[128 = 0]
B:
pebe: [131 201  76 174 123 116  84 150 100 125 131 142 121  80 130]
mifi: [111 111 152 102 148 126  85  56 138 163 110 112 173 163 134]
lol: [123 146  79 178 123  83 108 100 110 178 136 100 126 120 121]
sir: [110 151  67 122 140 122  73  80  70 150  96 120 138 160 132]
Zinu: [ 96 107  59 111 111  94 132 130 101 139 130  95 112 149 124]
laza: [131  87 132 191 146  98 144 117 128 170 145 121 119 133 127]
Gesar: [111  91 175  65 141 108  84  39 126 154 143 100 170 188 115]
Rorer: [147 164  76 190 102 109 132 157 102 120 133 118  88  99 122]
poret: [133  94 181  66 126 115 153  88 139 141 168 106 139 166 119]
maves: [117 131 125  44 110 135 151 131 120 113 137 116 130 138 127]
muvi: [149  91 203 133 141 156 188 172 168  96 155 151 112 105 129]
nem: [128 139 100 143 126 114 129 182 104 113 157 155 102 112 119]
badi: [134 112 132 167 136 119 140 174 142 126 154 150 116 102 126]
Noke: [120 151  80 143 144 123  79  80  91 162  94 121 144 150 137]
nad: [145 130 109 201 122  88 144 132 113 156 160 118 102 103 122]
lagen: [127 149  70  85 105 132 152 191  52  97 138 148  80 145 121]
gib: [107 132 120  56 122 135 109  80 106 140 104 111 151 171 135]
faz: [ 84  75 116  65 121  83 110  77 131 175 147  86 157 174 115]
kidus: [118 164  34 124  85 117 159 199  72 116 124 122  74 113 122]
rok: [111 102 100 150 141 119 115 126 119 145 115 119 126 138 130]
noza: [131 149  70 119  91 123 162 197  88  87 145 136  73 112 111]
ruku: [127 126 117 128 115  94 115  89 113 151 141  99 124 150 116]
tosi: [162  84 216 134 142 132 178 122 152 130 160 139 125 137 126]
fet: [153 140 179 181 136 134 138 104 179 147 117 125 150  94 143]
vifog: [130 144 128  95 108 142 149 180 111  86 142 143 103 113 118]
dulu: [150  99 138 204 139 110 149 123 122 163 123 128 117 134 136]
zopok: [126  86 188  57 123 151 175 119 158 125 132 123 149 155 129]
lovu: [137 101 115 191 120 104 168 143 133 144 133 104  99 119 131]
zuva: [ 82  86  59  87 124  80 119 114  72 162 147  94 121 166 117]
vuf: [147 177 147 138 125 155 100 132 142  99 116 155 134 106 137]
nalaf: [108 119 104 102 107 137 164 186 145  81 120 116  96 107 125]
diro: [169 106 193 169 123 137 195 158 170 108 131 130 104 104 144]
Tutul: [147 131 108 219 123  99 149 113 146 173 127  96 115  92 135]

[143 144 140  89 115 194 150 190 159  92 193 116 143 166 119 151  97 125
 129] : sir
[126  84 152  90 121 175 113 122 128 130 129 121 122 130 117 119 151 101
 124] : ruku
[102  78  98 161 128 153 104  57 126 148 185 173 157 143 122 120 141 133
 117] : noza
[146  68 137  85 157 105 119  97  98 164 138 147 123 116 158 115 166 132
 126] : maves
[111  51  85 132 128 126  85 108 165 153 243 177 158 161 123 150 102 146
 135] : lagen
[106 149  89 173  90 132  98  85 135  95 100 127 127 112 125 124 102 132
 133] : badi
[ 82 120 126 158 125  96 109 206 157  98 163  87 143 162  98 159  79 130
 138] : dulu
[149 157 152 104 121 180 157 190 152 104 164 103 136 159 115 151  89 127
 134] : Noke
[126  75 118 164 146 174 136  73 116 140 196 144 153 164 125 130 123 141
 116] : kidus
[110 117  84 155  78 158  80  48 146 108 138 159 132 117 119 120 106 129
 136] : nem
[ 88 118 105 148 100 128  96 181 142  70 135  87 135 142 112 149  86 126
 127] : laza
[157  93 156  67 152 120 148 186 135 143 161 133 124 138 148 145 134 130
 136] : gib
[136 118 155 119 100 219 134 102 117 111 116  88 122 134 104 123 123 102
 126] : lol
[149  58 122  60  91 178  98 144 128  75 106 116 105 112 159 129 151 113
 137] : faz
[ 87 118  87 162 150  13  86 134 117 135 120 137 138 115 134 129 134 149
 123] : muvi
[144 176 175 149 155  93 167 135  96 164  63  88 108 109 112 121 140 116
 125] : fet
[ 91  80 119 126 141  15  67 174 142 167 138 116 121 119 120 144 120 126
 138] : tosi
[112  41 137  63 153  76  77 146 123 154 127 126 115 115 144 126 154 111
 127] : poret
[138  83 138  31 115 141  98 183 149 112 116 135 111 118 140 129 153 107
 136] : Gesar
[122  50  89  81  84 201  88 145 139  65 179 115 134 145 150 142 121 126
 127] : zuva
[156 137 156  69 126 134 145 191 142 113 106 100 106 122 139 141 126 118
 137] : mifi
[161 170 150 144  78 218 141   7 128 143 109 136 120 122  97 105 114 100
 135] : pebe
[122  99 105 140 127 110 108  74 130 163 152 178 139 129 133 119 140 138
 127] : vifog
[118 126 105 162 156 127 143  81  84 105 127 146 142 133 157 104 174 147
 104] : nalaf
[115 144 103 139 112 145 134 182 142  57 145 110 142 149 133 147  95 144
 127] : rok
[116  82 120 112 124 188 129 130 114  76 160 112 141 148 143 129 145 128
 116] : Zinu
[114 143 167 179 136 157 150 138  93 121 103  76 129 141 100 133 113  95
 116] : Tutul
[ 89 104 129 163 144 116 122 159 113  97 149  86 146 154 111 139 124 130
 111] : lovu
[140  76 130 103 173  18 114 183 112 166 129 133 119 109 160 145 156 144
 133] : zopok
[145 177 163 135 140 123 154  80 127 167 102 156 118 113 110 108 136 118
 132] : vuf
[ 91 115 143 169 169  32 124 155 106 165 126  99 139 133 114 115 144 136
 112] : diro
[ 98 104 129 149  97 170  93  84 124 116 125  98 127 128  92 122 116 102
 124] : nad
[103 123 145 161 129 189 133  70 117 138 148 119 146 151  96 113 139 111
 110] : Rorer
